Below is a small trained network, with its code and all its weights. Each question gives an input and a class and asks what happens when units are switched off, that is, made to give their printed mean instead of their output.

import numpy as np


def w(rows, s, z=0):
    codes = np.array(rows[::2]) - 128.0
    scale = np.full(codes.shape[1], s)
    scale[-1] = z or s
    return codes * scale


def norm(h):
    return h / np.sqrt((h * h).mean(-1, keepdims=True) + 1e-5)


def f(y):
    return np.maximum(y, 0)


def log_softmax(a):
    a = a - a.max(-1, keepdims=True)
    return a - np.log(np.exp(a).sum(-1, keepdims=True))


def net(x, mask):
    res = np.array(x, float).reshape(1, 2) / 4 @ E
    u = 0
    for l in range(2):
        y = f(norm(res) @ A[l][:, :-1].T + A[l][:, -1])
        res = res + np.where(mask[u : u + 11], y, B[l][:, -1]) @ B[l][:, :-1]
        u += 11
    return log_softmax(norm(res)[-1] @ U[:, :-1].T + U[:, -1])


A, B = {}, {}
E = w([
[96,212,213,79],'x0',
[3,154,130,227],'x1',
],0.0029)
A[0] = w([
[56,195,119,152,162],'0.n1',
[144,252,145,180,103],'0.n2',
[103,179,42,155,2],'0.n3',
[197,61,99,106,140],'0.n4',
[218,156,185,68,166],'0.n5',
[132,67,98,53,195],'0.n6',
[83,158,167,143,70],'0.n7',
[88,107,1,152,144],'0.n8',
[120,148,103,243,183],'0.n9',
[155,30,113,130,239],'0.n10',
[156,185,162,212,83],'0.n11',
],0.0052,0.0043)
B[0] = w([
[144,74,160,94,201],'0.n1',
[170,165,33,117,163],'0.n2',
[104,56,61,50,128],'0.n3',
[63,123,209,99,214],'0.n4',
[30,97,92,183,228],'0.n5',
[107,195,123,178,216],'0.n6',
[136,139,75,141,150],'0.n7',
[165,253,124,77,200],'0.n8',
[134,81,172,57,210],'0.n9',
[53,160,152,112,252],'0.n10',
[137,139,58,156,140],'0.n11',
],0.005,0.0049)
A[1] = w([
[83,94,146,95,3],'1.n1',
[178,36,3,100,115],'1.n2',
[116,212,139,115,55],'1.n3',
[119,181,106,114,42],'1.n4',
[146,83,96,221,228],'1.n5',
[248,133,169,83,185],'1.n6',
[170,52,136,160,44],'1.n7',
[88,69,217,161,136],'1.n8',
[140,180,41,106,172],'1.n9',
[95,69,190,131,81],'1.n10',
[59,145,131,98,5],'1.n11',
],0.0071,0.0036)
B[1] = w([
[206,91,217,161,154],'1.n1',
[17,219,242,107,141],'1.n2',
[147,73,60,184,213],'1.n3',
[170,77,103,224,150],'1.n4',
[74,223,176,49,133],'1.n5',
[3,201,185,149,142],'1.n6',
[112,252,151,239,128],'1.n7',
[221,110,174,63,209],'1.n8',
[128,218,187,176,177],'1.n9',
[212,97,172,78,167],'1.n10',
[232,105,80,171,253],'1.n11',
],0.0058,0.004)
U = w([
[204,64,212,39,254],'0',
[139,243,36,241,219],'1',
[28,217,196,78,206],'2',
[55,47,54,114,2],'3',
[53,5,2,64,2],'4',
[48,42,30,80,2],'5',
[45,18,28,98,2],'6',
[59,56,15,47,2],'7',
],0.0083,0.0059)

Each question gives the input, the list of numbers given to net, and the class t.
The units are the neurons (one row each of A and B). Each row of codes is followed by its name. A weight is (code - 128) times the scale printed after its matrix; where a second scale follows, it is the last column's (A, B and U).
mask holds one flag per neuron, layer by layer. A switched-off neuron (its flag False) gives its mean, the last column of its row in B, instead of its output. The means were averaged over made-up inputs and are rounded, as every weight is.
A unit's drop is (log p(t) with every unit on - log p(t) with that unit switched off) / (log p(t) with every unit on - log p(t) with every unit switched off).
The circuit of an input: a set's keep is (log p(t) with only the set's units on - log p(t) with every unit switched off) / (log p(t) with every unit on - log p(t) with every unit switched off). Starting from the 12 units with the biggest drops (on a tie, the unit counted first), units are removed one at a time, each time the one whose removal leaves the highest keep (on an exact tie, the one counted first), for as long as the keep stays at least 0.8.
circuit, biggest first: the units of the circuit, biggest drop first
most important unit: the unit with the biggest drop
top k neurons: the k neurons with the biggest drops, biggest first
k most important neurons of layer l: the k neurons of layer l with the biggest drops, biggest first
drop of u: that unit's drop, to one decimal
input [-1,1], class 2: top 2 neurons	[0.n8 0.n9]
input [2,-3], class 2: circuit, biggest first	[0.n5]
input [3,4], class 0: top 3 neurons	[0.n8 0.n1 0.n6]
input [5,5], class 0: 2 most important neurons of layer 0	[0.n1 0.n8]
input [-7,7], class 0: top 4 neurons	[0.n6 0.n2 0.n9 0.n1]
input [2,6], class 0: top 3 neurons	[0.n1 0.n9 0.n6]
input [-3,1], class 2: circuit, biggest first	[0.n8 0.n5 1.n6]
input [2,4], class 0: top 3 neurons	[0.n1 0.n8 0.n9]
input [1,-1], class 2: top 4 neurons	[0.n5 1.n5 0.n8 0.n9]
input [4,-2], class 1: top 2 neurons	[0.n4 0.n9]
input [-4,5], class 0: top 3 neurons	[0.n9 0.n6 0.n2]
input [5,4], class 1: 2 most important neurons of layer 1	[1.n8 1.n10]
input [4,2], class 1: top 3 neurons	[0.n2 0.n4 0.n9]
input [-6,-2], class 1: 2 most important neurons of layer 0	[0.n8 0.n1]
input [-3,-1], class 2: top 2 neurons	[0.n4 0.n10]
input [-6,7], class 0: top 4 neurons	[0.n9 0.n6 0.n2 0.n1]
input [-2,1], class 2: top 3 neurons	[0.n8 0.n9 0.n5]
input [-5,7], class 0: top 2 neurons	[0.n9 0.n6]
input [4,8], class 0: top 3 neurons	[0.n1 0.n9 0.n8]
input [4,3], class 1: top 3 neurons	[0.n2 0.n4 0.n7]
input [-7,-6], class 1: 3 most important neurons of layer 1	[1.n8 1.n10 1.n9]
input [8,2], class 1: most important unit	0.n2
input [6,3], class 1: 3 most important neurons of layer 0	[0.n2 0.n4 0.n7]
input [5,6], class 0: 3 most important neurons of layer 0	[0.n1 0.n8 0.n6]
input [4,-3], class 1: most important neuron of layer 0	[0.n4]
input [8,1], class 1: drop of 0.n4	0.4
input [-4,4], class 0: drop of 0.n1	0.8
input [0,8], class 0: drop of 0.n9	1.2
input [7,2], class 1: drop of 0.n4	0.4
